Below is a small trained network, with its code and all its weights. Each question gives an input and a class and asks what happens when units are switched off, that is, made to give their printed mean instead of their output.

import numpy as np


def w(rows, s, z=0):
    codes = np.array(rows[::2]) - 128.0
    scale = np.full(codes.shape[1], s)
    scale[-1] = z or s
    return codes * scale


def f(y):
    return y / 2 * (1 + np.tanh(0.7978845608 * (y + 0.044715 * y**3)))


def log_softmax(a):
    a = a - a.max(-1, keepdims=True)
    return a - np.log(np.exp(a).sum(-1, keepdims=True))


def net(x, mask):
    res = np.array(x, float).reshape(1, 5) / 4 @ E
    y = f(res @ A[0][:, :-1].T + A[0][:, -1])
    res = res + np.where(mask, y, B[0][:, -1]) @ B[0][:, :-1]
    return log_softmax(res[-1] @ U[:, :-1].T + U[:, -1])


A, B = {}, {}
E = w([
[227,109,95,175,166,107,161,196],'x0',
[146,157,163,75,114,194,103,43],'x1',
[160,206,178,126,69,44,115,106],'x2',
[113,97,123,126,87,28,56,175],'x3',
[171,161,14,200,110,137,2,119],'x4',
],0.0086)
A[0] = w([
[120,202,140,135,64,180,97,53,156],'n1',
[66,134,133,61,171,198,254,46,222],'n2',
[189,92,63,173,213,212,135,125,156],'n3',
[105,153,174,193,124,35,207,166,194],'n4',
[114,157,140,66,133,159,123,68,85],'n5',
[155,134,71,151,221,220,113,159,252],'n6',
[115,191,173,37,135,82,170,153,231],'n7',
[186,160,102,172,96,79,99,133,237],'n8',
[86,104,199,136,139,205,177,120,185],'n9',
[132,120,38,142,144,87,80,176,227],'n10',
[94,102,107,94,132,153,122,213,111],'n11',
[74,223,60,181,63,121,101,185,130],'n12',
[85,65,113,148,160,111,81,190,141],'n13',
[148,176,110,132,105,151,98,15,154],'n14',
[92,76,83,157,164,155,161,176,174],'n15',
],0.0095,0.0038)
B[0] = w([
[66,160,150,66,171,174,64,51,194],'n1',
[119,35,81,40,138,79,140,72,255],'n2',
[232,203,71,223,147,203,180,142,199],'n3',
[178,156,84,170,42,185,157,138,202],'n4',
[109,123,119,87,147,128,78,131,171],'n5',
[194,205,17,140,130,152,155,98,205],'n6',
[138,134,99,156,2,160,157,79,199],'n7',
[138,85,115,92,32,161,141,47,204],'n8',
[140,11,104,98,143,40,194,90,202],'n9',
[165,81,90,100,83,73,172,143,208],'n10',
[87,118,171,129,163,95,148,185,150],'n11',
[84,57,143,54,166,68,120,139,188],'n12',
[94,90,193,103,124,97,163,171,173],'n13',
[107,170,114,87,168,184,94,40,186],'n14',
[128,95,99,137,176,122,166,180,180],'n15',
],0.0079,0.013)
U = w([
[152,25,104,104,68,106,139,97,240],'0',
[46,81,185,111,98,100,106,233,48],'1',
[67,138,128,77,149,202,21,84,120],'2',
[199,235,119,178,37,254,103,122,146],'3',
[131,159,213,178,156,130,121,138,1],'4',
[172,130,88,169,175,187,137,190,74],'5',
],0.0085,0.0019)

Each question gives the input, the list of numbers given to net, and the class t.
The units are the neurons (one row each of A and B). Each row of codes is followed by its name. A weight is (code - 128) times the scale printed after its matrix; where a second scale follows, it is the last column's (A, B and U).
mask holds one flag per neuron, in row order. A switched-off neuron (its flag False) gives its mean, the last column of its row in B, instead of its output. The means were averaged over made-up inputs and are rounded, as every weight is.
A unit's drop is (log p(t) with every unit on - log p(t) with that unit switched off) / (log p(t) with every unit on - log p(t) with every unit switched off).
The circuit of an input: a set's keep is (log p(t) with only the set's units on - log p(t) with every unit switched off) / (log p(t) with every unit on - log p(t) with every unit switched off). Starting from the 12 units with the biggest drops (on a tie, the unit counted first), units are removed one at a time, each time the one whose removal leaves the highest keep (on an exact tie, the one counted first), for as long as the keep stays at least 0.8.
units of the circuit, in order: the units of the circuit, biggest drop first
unit that matters most: the unit with the biggest drop
top k neurons: the k neurons with the biggest drops, biggest first
drop when u is switched off: that unit's drop, to one decimal
input [3,-6,-5,-4,8], class 5: unit that matters most	n15
input [-7,-6,-6,7,7], class 1: units of the circuit, in order	(n13, n2, n11)
input [8,-7,7,-3,2], class 3: top 2 neurons	(n2, n4)
input [0,-1,0,-2,3], class 3: top 2 neurons	(n2, n9)
input [8,1,-6,3,-6], class 5: top 2 neurons	(n3, n8)
input [8,-5,-4,-6,2], class 3: top 2 neurons	(n3, n6)
input [4,1,0,-4,0], class 5: top 3 neurons	(n7, n4, n8)
input [7,-2,1,-1,5], class 3: top 2 neurons	(n3, n2)
input [3,2,-5,3,2], class 5: top 2 neurons	(n7, n4)
input [8,2,-7,7,4], class 5: top 2 neurons	(n3, n2)
input [5,-6,-1,3,-3], class 1: top 2 neurons	(n2, n13)
input [-6,7,3,-4,-3], class 2: top 2 neurons	(n1, n14)
input [4,8,1,-2,4], class 3: drop when n3 is switched off	0.1
input [8,-6,-3,7,-8], class 1: drop when n7 is switched off	0.0
input [5,-7,7,3,-3], class 3: drop when n9 is switched off	0.3
input [7,-4,-3,1,-7], class 5: unit that matters most	n8
